[128 = 0]

[141 154  78 125 116  42  97 113  90   4  62 252 143 212 209 152 123 193
 192 154  56 158 116  84 238 177 107  86  46 134  62 101  25 136 117 106
 105 117 118 120 130 133 178 125 155  91 181  67  88  96 184 108 115 142
  82 154 101 125 140 139 151 121 137 158]
S <15>
[168 123 127 109 115 114 141 113 132 116 138 171 143 159 116 136 110 139
 234 150 102 130  85 141 157 189 151 151  87 107 194 169 154 131 128 138
 104 113 122 113 119 116 123 142 113 135 199 111 129 131 173 122  86 116
 170 161  97 108  83 147 113 123 111 109]
S <15>
[130 164 134  87 112 113 140 117 115 109 133 210 145 130 156 162 144 147
 170 156  97 111  78 126 151 189 118 154 107 123 158 201 115 132 147 120
 104 140 153  82 146 122 130 128 124 128 162 122 127 142 100 115 117  94
 113 147 143 101  99 109 144 116 111 127]
H <15>
[153 130 104  93 125 108 114 131 122  92  83 252 128 189 107 137 151 148
 177 144 117 128  81 114 125 189 136 130 102 183 133 147 123  94 155  67
 151 138 139  83 134 122 133 123 155  90 143 154 114 109  83 115 115 148
 123 145 120  71 139 134 126 101 127 109]
H <15>
[139 162 131 123  91  82 144 122 123  80 132 133 124 155 122 135 138 142
 184 125 158 119 101 121 180 179 132 143  73 128 158 170 147 162 151 128
 129 115 146 136 129 131 144 118 140 135 183 119 120 109 163  93 129 124
 137 152 122 189 136 146 149  86 125 128]
M <15>
[ 42 216 117  95  81  78 111 129 115  91 101 149 149 174 149 133 158 152
 188 110 131 116  48 115 185 179 180 175  59 119 146 169 165 126 130 139
 129 114 138 107 125 136 162 109 136 149 139 150 129  76 173 101  92 151
 116 159  91 123 122 160 158  76 147  93]
M <15>
[145 149  98 108 103 104 131 128 119  97 128 126 151 152  88 137 138 123
 221 139 126 118 103 131 160 168 145 145  52 111 182 165 155 143 118 140
 119 124 144 132 110 137 118 130 136 155 160 114 125 106 196 117  91 121
 146 173 119 106 137 159 141 104 130 104]
S <15>
[137 147  96 104 113 102 128 123 122  95 127 188 144 147 126 158 143 150
 180 155 117 112  90 109 140 180 119 148  67 148 168 188 133 141 142 133
 109 141 143 107 124 134 135 134 136 131 179 111 123 135 143 119 113 112
 135 173 110 117 125 141 142 108 157 124]
S <15>
[121 135 115  98 124 116 127 123 115 119  86 191 132 150 132 139 147 143
 161 134 123 121 112 131 133 158 118 130 108 133 118 156 108 130 121 118
 135 146 134  97 131 117 136 120 133 104 132 130 130 110 115 111 114 122
 114 134 112  88 147 118 146 123 112 123]
H <15>
[121 173 119 112  95  67 120 115 124  66  83 206 137 190 114 113 145 145
 218 121 132 134  98 139 181 173 156 140  81 131 101 127 111 141 136 108
 176 110 124 133 131 121 160  99 148 117 169 156 103  49 170  85 110 159
 123 154 101 150 173 142 130  87 146 122]
H <15>
[ 97 146 123 110 110 111 134 117 105 113  97 150 133 175 107 112 135 138
 190 125 125 129 109 147 190 176 172 149 119 114 134 151 148 108 133 131
 153 118 123 124 120 115 138 113 128 104 151 155 125  71 144  95 112 134
 121 144 118 116 125 134 137 110 119  99]
H <15>
[102 119 108 175 110  76 120 137 139 123 117 107 122 165 123 119 115 140
 153 120 184 133 134  88 148 122 136 137 121 161 108 128 195 143 163 117
 133 122  98 149 131 132 174 132 135 124 174 112 119  98 171  88 140 177
 148 132  62 222 138 175 132 102 143 128]
S <19>
[166 136  87 150 118  41 119 126 129  72  68 252 133 184 185 127 118 190
 155 129 112 151  88  75 152 143 114  88  75 145  86 107  90 155 152 108
 113 110  83  93 136 132 179 104 139  92 178  79  90 112 187  99 102 185
 137 135  26 170 108 182 129 106 153 144]
S <19>
[126 130  82 107 113  88 121 131 114 132  85 168 147 155 116 145 128 167
 150 122 143 115  82 130 104 162 110 112  68 135 168 169 117 148 119 151
  97 134 122  87 123 121 128 124 122 103 160 110 118 123 162 130  79 128
 128 151  98 111 128 157 136 110 130 109]
S <15>
[128 158 125  86 113 104 136 121 107 126  92 213 131 158 126 144 152 142
 173 136 136 110  65 139 120 192 131 141 114 129 145 183 126 122 145 113
 143 138 148  73 147 109 141 109 133 103 165 157 134 103  86 103 110 149
 123 137 110  92 126 121 143 104 130 125]
H <15>
[113 126 111 131 111  96 149 115 128 136 115 118 133 153 119 134 124 137
 201 139 158 120 112 118 148 164 148 138 109 117 147 182 169 142 145 124
 124 123 108 118 123 116 149 125 117 119 199 118 120 119 166  88 124 137
 153 148  85 166 120 155 138 118 126 110]
S <15>
[137 177 105  88 130 139  91 136 113 118 127 196 145  98 191 159 146 141
 119 101  47 121  62 153  70 103 120  96  72 101 146 105  63 134  82 174
  88 118 160 103 124 145 103 133 113 173  62  87 119 148 159 191  61 117
  95 133 127  28 125 136 150 140 163 115]
S <15>
